[[51 81 92 61]
 [66 67 41 21]] | 51

[509 887 899 386 238 210] | 386

[43 40 52 67 16 78] | 43

[6305 5646 7919 1359 3413 5917 2537] | 3413

[2745 3685 4640 9810] | 4640

[[ 40  -1 -35 -46]
 [ 23  26 -42  11]
 [-18 -21   8  -5]] | -35

[[ 30  14  -4  37  23  24]
 [ 14  49 -34  38  30  -4]
 [ 42  -6  19   4   8  -7]] | -6

[-12  35  14 -46 -21 -33  -2] | -21

[134 230  40  32  71  14] | 40
---
[ 66.5  13.5 -13.3   3.5] => 66.5, 3.5

[[ 35.1 -26.2 -66.1 -22.1 -34.8 -39.8 -27.4]
 [-16.1  18.5  57.7  36.4 -51.9 -16.6 -31.9]
 [ 19.2 -36.9  30.0 -46.4  25.1  26.5 -54.3]] => 35.1, -54.3

[[ -6.4  50.4  -9.2 -34.0  43.2 -31.4]
 [ -2.9 -72.9 -29.0 -18.8  -7.0 -27.0]
 [ -3.0  -4.5   2.1  -1.7   2.5   0.2]] => -6.4, 0.2

[[ 23.4  16.6  17.3 -54.6]
 [ 34.8  -7.5  29.0 -27.4]
 [-50.0 -30.6 -57.5  68.4]] => 23.4, 68.4

[[ -3.9  83.4  68.1 -13.7  -5.7 -40.9  25.7]
 [ -5.9   9.6   3.6  52.7  -1.8 -34.5  32.2]] => -3.9, 32.2

[-21.0 -76.8  21.9 -31.8  10.6 -48.0 -72.1] => -21.0, -72.1

[ 74.6  25.2 -57.8  -3.3] => 74.6, -3.3

[ 20.3  64.2  15.1 -55.9 -71.2] => 20.3, -71.2
---
Q:
[[157 695 204 153 153 787]
 [632 393 201 355 547 259]]
A: 259

Q:
[[-16  -2 -36  10]
 [-25  25  -4  31]
 [-18 -23 -25 -12]]
A: 31

Q:
[[ 82  53  24  72]
 [196 183 239 134]]
A: 134

Q:
[[4276 9335 4768 3279]
 [4192 5556 5297 4660]
 [5273 7524 4178 1376]]
A: 4660

Q:
[[ 249 -506 -101  -83  139]
 [ -57 -143  173  157  306]
 [-224  145  591 -788  142]]
A: 306

Q:
[[6 5 2 5 5 2 5]
 [5 5 7 6 6 0 3]]
A: 3
---
[[58, 152, 55, 49, 137, 186, 143], [139, 115, 249, 218, 123, 76, 49], [253, 192, 119, 133, 65, 96, 192]] --> 58, 192
[[4, 8, 3, 4, 5], [6, 6, 5, 3, 5], [1, 5, 6, 4, 2]] --> 4, 2
[[520, 643, 567, -730], [535, -38, 823, 486]] --> 520, 486
[-14, -30, -50, 25] --> -14, 25
[33, 94, 8, 66, 50, 42, 10] --> 33, 10
[-40, 23, 34, -44, -34, 4] --> -40, 4
---
Q: -981,540,547,831
A: 831, -981

Q:
2,3,7,5,5,5,5
2,2,9,6,5,7,5
1,5,4,3,8,3,8
A: 9, 1

Q:
6416,6925,8657,3412
3313,1539,3471,9178
A: 9178, 1539

Q: 24,223,161,178,128
A: 223, 24

Q: 44,65,42,70,85,17,29
A: 85, 17

Q: 24,35,93,51,65,80,49
A: 93, 24

Q:
4159,6246,5663,8622,5056,6208,3818
2986,6719,5317,8625,3590,8831,2878
A: 8831, 2878

Q:
1,9,8,0,25,7
10,19,-3,25,-30,17
-19,47,-18,7,24,34
A: 47, -30
---
[-10.3 -15.0  20.8  26.4  -2.3  80.7   2.4] -> 2.4
[ 13.3  24.0 -15.9 -37.2  20.7 -14.3  64.7] -> 13.3
[ 29.2 -22.1  68.4  -9.1  63.0 -26.6  79.1] -> 29.2
[ 40.3  -1.6  36.7  -7.8 -64.1] -> -1.6
[-55.7  54.5  -9.2 -64.0 -60.6 -54.8  18.3] -> -54.8
[  3.3 -78.1  14.3 -74.3 -10.3] -> -10.3
---
24	9	-25	10	6
-6	5	36	9	2
17	6	28	6	15
⇒ 36, 28

9469	3130	6129	5690	6246 ⇒ 9469, 6246

-62	386	443	213	439	381	933
443	771	-306	361	-202	-646	247
⇒ 933, 771

-32	-48	-3	-43	-28	7	-34
18	-40	-48	32	4	-14	-26
⇒ 32, 18

3	5	5	2	3
2	4	4	4	4
1	7	8	3	3
⇒ 8, 7

400	368	840	219	394	744 ⇒ 840, 744

-856	272	592	440	-126	-593 ⇒ 592, 440

7429	2375	8572	2748	7484 ⇒ 8572, 7484

37	219	52	72	154 ⇒ 219, 154

84	32	35	56	67	67
97	32	65	26	54	35
85	24	61	59	39	40
⇒ 97, 85
---
Input:
[[865 424 279 226 542]
 [859 472 471 337 382]
 [629 347 373 237 574]]
Output: 865, 859

Input: [666 587 718 982 208 602]
Output: 982, 718

Input:
[[71 68 37 24 71 18]
 [24 33 73 60  5  4]
 [26 85 14 90 25 48]]
Output: 90, 85

Input:
[[ 265 -743  883  216]
 [ 192  142  236  436]
 [ 924  -26 -129  480]]
Output: 924, 883

Input: [ 14 111  65 223  81]
Output: 223, 111

Input: [23 89 26 19 70]
Output: 89, 70

Input: [-31 -42   0  26]
Output: 26, 0

Input: [611 792 635 238 227 867]
Output: 867, 792

Input:
[[7568 5607 3549 8162]
 [2480 1916 3112 6173]]
Output: 8162, 7568
---
9811	5820	1840	7860	3142	9133 result: 9133
3415	7496	8346	1470	5919 result: 5919
7	1	5	4	6 result: 6
237	59	118	41	144 result: 144
977	460	294	-235	-509	208	14 result: 14
7624	4305	8194	2897 result: 2897
-785	-323	-82	879	660 result: 660
7	2	7	1	5 result: 5
27	85	10	66	74	71 result: 71
-14	38	16	-39	44	40 result: 40
---
[[-226 -225 -352 -105]
 [ 606 -544 -433 -708]] ans = -352

[[  32  415  539 -181 -666]
 [-427 -216  -99  -31 -665]] ans = 539

[[ -80   13 -300 -329 -412 -337]
 [-439 -186  616 -699  733 -415]] ans = -300

[[ 70 211  72 208  62 204  82]
 [136 234 134 163 147 247  78]] ans = 72

[[79 35 45 54 65]
 [87 23 38 30 78]] ans = 45

[[250 684 888 105]
 [ 89 671 838  39]] ans = 888

[[ 951 -149  777 -458  911  835]
 [ 904  -30  840 -526  925  652]] ans = 777
---
78,619,129,869
73,696,482,535
→ 482

208,201,248,160,248,193,81
10,23,158,161,136,236,234
→ 158

3613,1501,6898,8713,2553,8911
8670,6253,1890,4060,8537,1663
→ 1890

1,2,3,6
2,2,5,7
→ 5

644,780,376,836,682
188,400,739,412,537
→ 739

10,45,7,-43,27,-25,6
-34,-40,-37,-42,-5,-25,0
→ -37

188,77,104,282,-853,-112,-532
-257,-342,245,-552,979,-194,-103
→ 245

147,196,89,184,213,233,42
111,133,107,197,200,233,31
→ 107
